Below are the code and all the weights of a small trained network. Each question names an input and a target symbol and asks about switching units off, where a switched-off unit gives its printed mean instead of its output.

import numpy as np


def w(rows, s, z=0):
    codes = np.array(rows[::2]) - 128.0
    scale = np.full(codes.shape[1], s)
    scale[-1] = z or s
    return codes * scale


def norm(h):
    return h / np.sqrt((h * h).mean(-1, keepdims=True) + 1e-5)


def f(y):
    return y / 2 * (1 + np.tanh(0.7978845608 * (y + 0.044715 * y**3)))


def softmax(a):
    e = np.exp(a - a.max(-1, keepdims=True))
    return e / e.sum(-1, keepdims=True)


def log_softmax(a):
    a = a - a.max(-1, keepdims=True)
    return a - np.log(np.exp(a).sum(-1, keepdims=True))


def net(x, mask):
    ids = ['ΓΠαδζλμξφψω'.index(c) for c in x.split()]
    T = len(ids)
    res = E[ids] + P[:T]
    r = norm(res)
    for j in range(3):
        rows = slice(4 * j, 4 * j + 4)
        q, k, v = (r @ M[0][rows].T for M in (Q, K, V))
        z = softmax(np.where(np.tri(T) > 0, q @ k.T / 4**0.5, -1e9)) @ v
        o = O[0][rows]
        res = res + np.where(mask[j], z, o[:, -1]) @ o[:, :-1]
    y = f(norm(res) @ A[0][:, :-1].T + A[0][:, -1])
    res = res + np.where(mask[3:27], y, B[0][:, -1]) @ B[0][:, :-1]
    return log_softmax(norm(res)[-1] @ U[:, :-1].T + U[:, -1])


Q, K, V, O, A, B = {}, {}, {}, {}, {}, {}
E = w([
[105,107,193,85,216,135,99,168,144],'Γ',
[206,102,196,101,131,105,115,116,103],'Π',
[156,130,154,118,169,104,58,149,190],'α',
[202,145,92,124,127,48,53,135,161],'δ',
[159,166,80,94,216,43,43,188,140],'ζ',
[91,111,223,99,254,154,166,112,175],'λ',
[229,106,103,84,78,18,151,104,77],'μ',
[132,68,238,142,100,120,134,95,192],'ξ',
[179,98,121,104,33,52,68,210,115],'φ',
[181,90,147,140,99,163,152,19,130],'ψ',
[163,108,133,167,132,245,67,180,40],'ω',
],0.015)
P = w([
[56,93,119,82,105,120,47,26,93],'0',
[109,8,98,152,178,99,75,82,128],'1',
[164,141,188,138,152,86,53,52,79],'2',
[89,117,116,51,77,140,81,59,125],'3',
[136,36,92,128,160,120,113,117,172],'4',
[185,162,185,102,134,117,96,86,115],'5',
[114,136,110,45,62,153,120,91,148],'6',
[156,53,93,109,146,141,149,152,201],'7',
[210,182,182,89,121,133,141,120,137],'8',
[119,151,120,44,73,174,179,135,159],'9',
[165,74,93,114,138,156,215,185,200],'10',
[215,202,192,91,137,154,205,171,165],'11',
[41,117,136,230,97,64,119,222,110],'12',
],0.013)
Q[0] = w([
[101,54,122,113,126,119,84,133,118],'h0',
[251,95,168,92,175,130,123,145,173],'h0',
[172,24,100,155,183,122,128,119,128],'h0',
[184,138,211,106,152,107,71,106,102],'h0',
[199,154,200,77,138,118,113,131,107],'h1',
[145,139,119,77,123,153,135,87,116],'h1',
[141,174,155,164,105,116,148,166,103],'h1',
[100,153,135,129,119,145,84,112,119],'h1',
[151,172,183,108,126,109,110,139,166],'h2',
[104,182,139,139,105,136,104,136,141],'h2',
[108,137,149,89,125,101,120,104,138],'h2',
[133,129,156,131,135,130,76,137,106],'h2',
],0.027)
K[0] = w([
[215,88,165,90,122,118,110,135,136],'h0',
[151,150,132,169,49,154,249,182,121],'h0',
[210,41,198,121,60,174,162,149,90],'h0',
[153,181,77,83,110,215,147,155,225],'h0',
[164,184,74,89,102,176,211,202,142],'h1',
[155,134,87,84,135,184,126,105,168],'h1',
[54,185,96,189,137,119,146,148,95],'h1',
[132,131,111,107,128,145,67,141,124],'h1',
[120,193,154,124,108,76,165,164,196],'h2',
[55,152,133,139,102,121,75,136,122],'h2',
[115,136,126,82,111,110,159,116,150],'h2',
[149,121,153,89,131,121,73,140,171],'h2',
],0.02)
V[0] = w([
[103,156,89,172,139,109,207,4,153],'h0',
[64,91,192,148,47,5,165,179,124],'h0',
[149,129,46,124,112,153,115,165,25],'h0',
[102,169,89,60,214,38,174,112,122],'h0',
[161,143,194,119,135,132,165,131,96],'h1',
[91,121,187,154,115,126,124,84,178],'h1',
[140,187,72,125,236,75,163,38,138],'h1',
[118,155,64,160,167,209,101,135,44],'h1',
[205,74,104,170,171,191,66,102,144],'h2',
[126,89,119,123,149,102,185,67,167],'h2',
[137,169,146,65,155,170,113,88,34],'h2',
[75,171,206,105,117,53,116,131,172],'h2',
],0.014)
O[0] = w([
[205,101,208,112,84,101,32,52,198,36],'h0',
[87,199,17,93,133,92,202,53,186,76],'h0',
[209,77,96,131,77,203,210,175,125,70],'h0',
[142,119,191,71,47,50,171,130,102,60],'h0',
[127,126,140,180,179,104,158,62,124,144],'h1',
[51,99,146,140,72,169,179,149,111,134],'h1',
[101,164,185,26,225,250,144,157,159,70],'h1',
[139,255,80,103,121,133,71,155,104,7],'h1',
[95,89,160,144,194,94,211,178,120,253],'h2',
[142,161,27,128,159,107,111,164,125,165],'h2',
[164,123,116,179,76,153,238,129,181,165],'h2',
[155,133,70,107,78,110,155,68,14,188],'h2',
],0.0082,0.0084)
A[0] = w([
[148,89,126,173,245,169,118,179,84,110],'n0',
[143,137,174,79,86,117,105,119,62,108],'n1',
[174,129,134,110,210,106,165,172,112,132],'n2',
[69,84,105,161,166,97,95,199,126,136],'n3',
[99,48,101,99,133,136,95,149,203,109],'n4',
[160,107,156,210,139,84,81,144,113,123],'n5',
[178,130,144,125,85,208,68,32,123,90],'n6',
[164,53,78,120,85,110,103,160,205,112],'n7',
[136,197,191,149,114,102,143,160,50,132],'n8',
[173,111,204,92,168,115,97,139,150,137],'n9',
[140,187,159,116,174,27,99,105,105,122],'n10',
[192,184,32,155,159,140,160,121,131,86],'n11',
[180,227,245,165,134,139,112,146,129,86],'n12',
[145,100,149,150,187,88,128,124,130,74],'n13',
[88,200,120,107,92,130,109,11,134,2],'n14',
[76,118,65,84,98,96,47,171,117,148],'n15',
[159,206,114,187,53,239,77,98,29,98],'n16',
[181,223,116,92,113,142,104,193,76,78],'n17',
[87,122,93,196,108,195,64,136,231,204],'n18',
[87,102,201,130,160,114,170,148,176,81],'n19',
[119,163,82,131,99,114,216,148,106,116],'n20',
[109,164,55,100,46,212,106,57,155,88],'n21',
[100,135,67,80,58,77,97,127,111,135],'n22',
[122,133,137,251,170,131,107,153,62,156],'n23',
],0.013,0.007)
B[0] = w([
[121,152,119,116,30,138,93,100,139,249],'n0',
[126,123,119,146,146,147,128,101,180,166],'n1',
[99,98,140,150,110,91,128,126,155,215],'n2',
[161,155,140,207,181,141,181,68,129,236],'n3',
[122,135,127,86,165,136,106,187,123,181],'n4',
[135,170,115,165,166,124,145,124,160,207],'n5',
[98,142,149,159,102,160,152,143,235,148],'n6',
[85,139,115,68,94,187,102,104,116,170],'n7',
[136,119,87,167,160,119,101,175,107,183],'n8',
[153,169,93,152,117,118,166,143,93,210],'n9',
[127,89,145,98,104,189,172,127,109,187],'n10',
[77,132,120,133,148,175,109,158,90,172],'n11',
[73,86,107,131,170,97,113,57,150,157],'n12',
[138,134,129,147,126,131,93,139,181,182],'n13',
[116,212,141,75,83,165,98,136,102,144],'n14',
[153,91,119,88,93,63,124,163,103,164],'n15',
[240,145,88,126,154,160,6,100,81,168],'n16',
[116,167,199,156,143,110,92,122,116,161],'n17',
[149,73,131,125,112,122,134,133,12,175],'n18',
[137,135,93,80,113,147,82,128,112,204],'n19',
[173,181,148,167,152,113,134,158,143,196],'n20',
[125,64,153,202,117,97,67,120,155,131],'n21',
[99,145,113,132,137,161,122,109,185,178],'n22',
[131,118,170,69,161,140,135,174,135,255],'n23',
],0.025,0.0093)
U = w([
[63,210,27,149,142,168,181,159,114,18],'Γ',
[219,119,157,90,75,84,185,90,92,238],'Π',
[105,27,100,104,209,119,90,53,94,109],'α',
[108,96,96,3,173,108,98,216,192,156],'δ',
[107,151,228,71,105,53,81,199,141,150],'ζ',
[97,233,211,46,149,178,151,78,89,145],'λ',
[141,143,162,147,128,165,86,76,254,135],'μ',
[18,130,177,151,68,73,86,101,76,205],'ξ',
[135,79,41,157,43,74,88,147,118,61],'φ',
[84,40,192,149,85,212,128,199,122,40],'ψ',
[226,158,111,120,143,153,26,112,83,255],'ω',
],0.0066,0.0016)

Each question gives the input, a string of symbols that net reads in full, and the target symbol t.
The units are the heads (4 rows each of Q, K, V and O) and the neurons (one row each of A and B). Each row of codes is followed by its name. A weight is (code - 128) times the scale printed after its matrix; where a second scale follows, it is the last column's (O, A, B and U).
mask holds one flag per unit, heads first, then neurons. A switched-off unit (its flag False) gives its mean, the last column of its rows in O or B, instead of its output. The means were averaged over made-up inputs and are rounded, as every weight is.
A unit's drop is (log p(t) with every unit on - log p(t) with that unit switched off) / (log p(t) with every unit on - log p(t) with every unit switched off).
The circuit of an input: a set's keep is (log p(t) with only the set's units on - log p(t) with every unit switched off) / (log p(t) with every unit on - log p(t) with every unit switched off). Starting from the 12 units with the biggest drops (on a tie, the unit counted first), units are removed one at a time, each time the one whose removal leaves the highest keep (on an exact tie, the one counted first), for as long as the keep stays at least 0.8.
circuit, biggest first: the units of the circuit, biggest drop first
most important unit: the unit with the biggest drop
k most important neurons: the k neurons with the biggest drops, biggest first
which heads matter: for each layer, one digit per head in row order, 1 if its drop is at least 0.15 and else 0, layers parted by /
input δ ω Γ φ ξ δ, target Γ: which heads matter -> 100
input ξ λ δ ξ ω, target ψ: which heads matter -> 001
input ψ Γ λ, target μ: most important unit -> h0
input Γ Γ Π Γ α, target μ: 2 most important neurons -> [n3, n0]
input ζ ψ ξ ψ ξ φ δ μ, target δ: circuit, biggest first -> [h2, n4]
input Π δ Π δ ψ μ, target μ: circuit, biggest first -> [h0, n6]
input Γ ω ψ λ ω μ Γ Γ, target δ: which heads matter -> 100
input ω ψ μ δ φ Γ Π μ Γ, target Π: circuit, biggest first -> [h0, h2]
input ω ψ Γ Π λ, target μ: circuit, biggest first -> [n3, n0, n13]
input ζ δ Γ δ Π ξ Γ λ α λ μ ζ, target Π: circuit, biggest first -> [h0, n10]
input δ Π Π, target φ: which heads matter -> 010
input ω α α ζ Γ, target ψ: which heads matter -> 100
input Π ω λ Γ α ζ λ ξ α ω Γ, target ψ: 2 most important neurons -> [n0, n23]
input φ Π ζ ψ φ Γ ω Π Γ Π ξ Γ, target λ: circuit, biggest first -> [h0, n14, n10]
input μ μ α ω α Γ μ ψ μ ξ, target ξ: which heads matter -> 101
input α λ δ ξ, target ξ: which heads matter -> 111
input ζ φ μ, target Γ: circuit, biggest first -> [h0]
input Π ψ α λ ζ ω ξ α λ Π ξ ψ, target μ: circuit, biggest first -> [h0, n6]
input Γ ψ μ μ, target μ: which heads matter -> 101
input Π ω λ Γ μ Γ α μ λ, target Π: which heads matter -> 101
input ζ μ Π λ α ω ω μ ψ ζ λ, target ω: 4 most important neurons -> [n9, n18, n0, n19]
input Γ ξ α φ Π ξ μ ζ Γ δ α, target δ: 2 most important neurons -> [n4, n0]
input ω Γ δ Π Π μ ζ δ Π, target ξ: which heads matter -> 010
input ψ λ ζ, target μ: which heads matter -> 100
input ψ Γ λ Γ ξ μ Π δ Γ Γ Γ, target μ: which heads matter -> 000
input ζ Γ Γ α φ Γ α Π ω μ ξ α, target λ: which heads matter -> 101
input Γ Π Π ζ, target ζ: which heads matter -> 010
input ξ λ ω Π Γ ζ Γ Π Γ, target ζ: most important unit -> h2
